Here is a tiny trained network, its code and every weight. The questions are about switching its units off for an input and a class, where a switched-off unit gives its printed mean instead of its output.

import numpy as np


def w(rows, s, z=0):
    codes = np.array(rows[::2]) - 128.0
    scale = np.full(codes.shape[1], s)
    scale[-1] = z or s
    return codes * scale


def norm(h):
    return h / np.sqrt((h * h).mean(-1, keepdims=True) + 1e-5)


def f(y):
    return y / 2 * (1 + np.tanh(0.7978845608 * (y + 0.044715 * y**3)))


def log_softmax(a):
    a = a - a.max(-1, keepdims=True)
    return a - np.log(np.exp(a).sum(-1, keepdims=True))


def net(x, mask):
    res = np.array(x, float).reshape(1, 6) / 4 @ E
    u = 0
    for l in range(3):
        y = f(norm(res) @ A[l][:, :-1].T + A[l][:, -1])
        res = res + np.where(mask[u : u + 3], y, B[l][:, -1]) @ B[l][:, :-1]
        u += 3
    return log_softmax(norm(res)[-1] @ U[:, :-1].T + U[:, -1])


A, B = {}, {}
E = w([
[33,87,160,186,210,173],'x0',
[213,189,219,255,123,186],'x1',
[127,125,128,92,91,84],'x2',
[120,78,132,127,87,150],'x3',
[156,142,163,112,74,144],'x4',
[161,201,215,94,45,145],'x5',
],0.0085)
A[0] = w([
[97,108,74,39,134,135,65],'L0N1',
[159,99,172,254,95,111,2],'L0N2',
[139,130,133,194,114,76,63],'L0N3',
],0.0072,0.0024)
B[0] = w([
[252,99,128,45,226,83,250],'L0N1',
[105,59,121,69,154,141,217],'L0N2',
[152,70,123,96,96,245,127],'L0N3',
],0.011,0.0026)
A[1] = w([
[217,42,91,184,185,2,118],'L1N1',
[57,57,47,182,199,199,155],'L1N2',
[138,62,196,209,185,102,6],'L1N3',
],0.0064,0.0025)
B[1] = w([
[101,85,103,194,12,55,233],'L1N1',
[157,198,85,243,157,96,253],'L1N2',
[187,149,67,96,166,205,152],'L1N3',
],0.011,0.0049)
A[2] = w([
[22,83,186,230,194,119,3],'L2N1',
[237,106,152,197,94,182,25],'L2N2',
[126,111,139,1,119,93,218],'L2N3',
],0.0091,0.00074)
B[2] = w([
[189,171,113,127,101,255,238],'L2N1',
[128,63,146,128,147,181,253],'L2N2',
[23,115,82,186,192,83,238],'L2N3',
],0.0093,0.0048)
U = w([
[109,135,168,191,144,125,252],'0',
[172,61,199,111,255,122,179],'1',
[171,138,152,170,150,107,105],'2',
[112,130,155,165,121,137,74],'3',
[82,178,141,199,87,134,25],'4',
[163,203,41,99,79,179,3],'5',
],0.0084,0.0027)

Each question gives the input, the list of numbers given to net, and the class t.
The units are the neurons (one row each of A and B). Each row of codes is followed by its name. A weight is (code - 128) times the scale printed after its matrix; where a second scale follows, it is the last column's (A, B and U).
mask holds one flag per neuron, layer by layer. A switched-off neuron (its flag False) gives its mean, the last column of its row in B, instead of its output. The means were averaged over made-up inputs and are rounded, as every weight is.
A unit's drop is (log p(t) with every unit on - log p(t) with that unit switched off) / (log p(t) with every unit on - log p(t) with every unit switched off).
The circuit of an input: a set's keep is (log p(t) with only the set's units on - log p(t) with every unit switched off) / (log p(t) with every unit on - log p(t) with every unit switched off). Starting from all 9 units, units are removed one at a time, each time the one whose removal leaves the highest keep (on an exact tie, the one counted first), for as long as the keep stays at least 0.8.
circuit, biggest first: the units of the circuit, biggest drop first
top k neurons: the k neurons with the biggest drops, biggest first
k most important neurons of layer l: the k neurons of layer l with the biggest drops, biggest first
drop of u: that unit's drop, to one decimal
input [4,7,2,1,-4,5], class 1: most important neuron of layer 2	L2N2
input [3,6,2,-5,-6,6], class 1: top 2 neurons	L1N1, L1N2
input [-4,8,3,6,4,-4], class 1: circuit, biggest first	L2N2, L0N2
input [8,-4,-1,3,2,7], class 5: top 2 neurons	L2N1, L0N1
input [-7,8,2,-2,3,-4], class 1: 2 most important neurons of layer 1	L1N2, L1N1
input [-6,-8,2,4,5,6], class 1: 2 most important neurons of layer 2	L2N1, L2N3
input [6,1,3,-2,-4,-2], class 5: 2 most important neurons of layer 2	L2N1, L2N3
input [0,7,5,-3,2,1], class 1: 2 most important neurons of layer 2	L2N2, L2N1
input [8,-3,5,6,-4,7], class 5: 2 most important neurons of layer 2	L2N1, L2N2
input [0,8,1,2,7,6], class 1: 2 most important neurons of layer 1	L1N1, L1N2
input [1,8,-3,-3,1,6], class 1: 2 most important neurons of layer 2	L2N2, L2N1
input [7,2,1,-2,-5,0], class 5: drop of L0N2	0.0
input [8,1,-7,4,4,-7], class 5: drop of L1N3	0.1
input [-6,8,0,-4,2,-1], class 1: drop of L1N2	0.2
input [8,3,3,3,3,-5], class 5: drop of L2N1	0.4
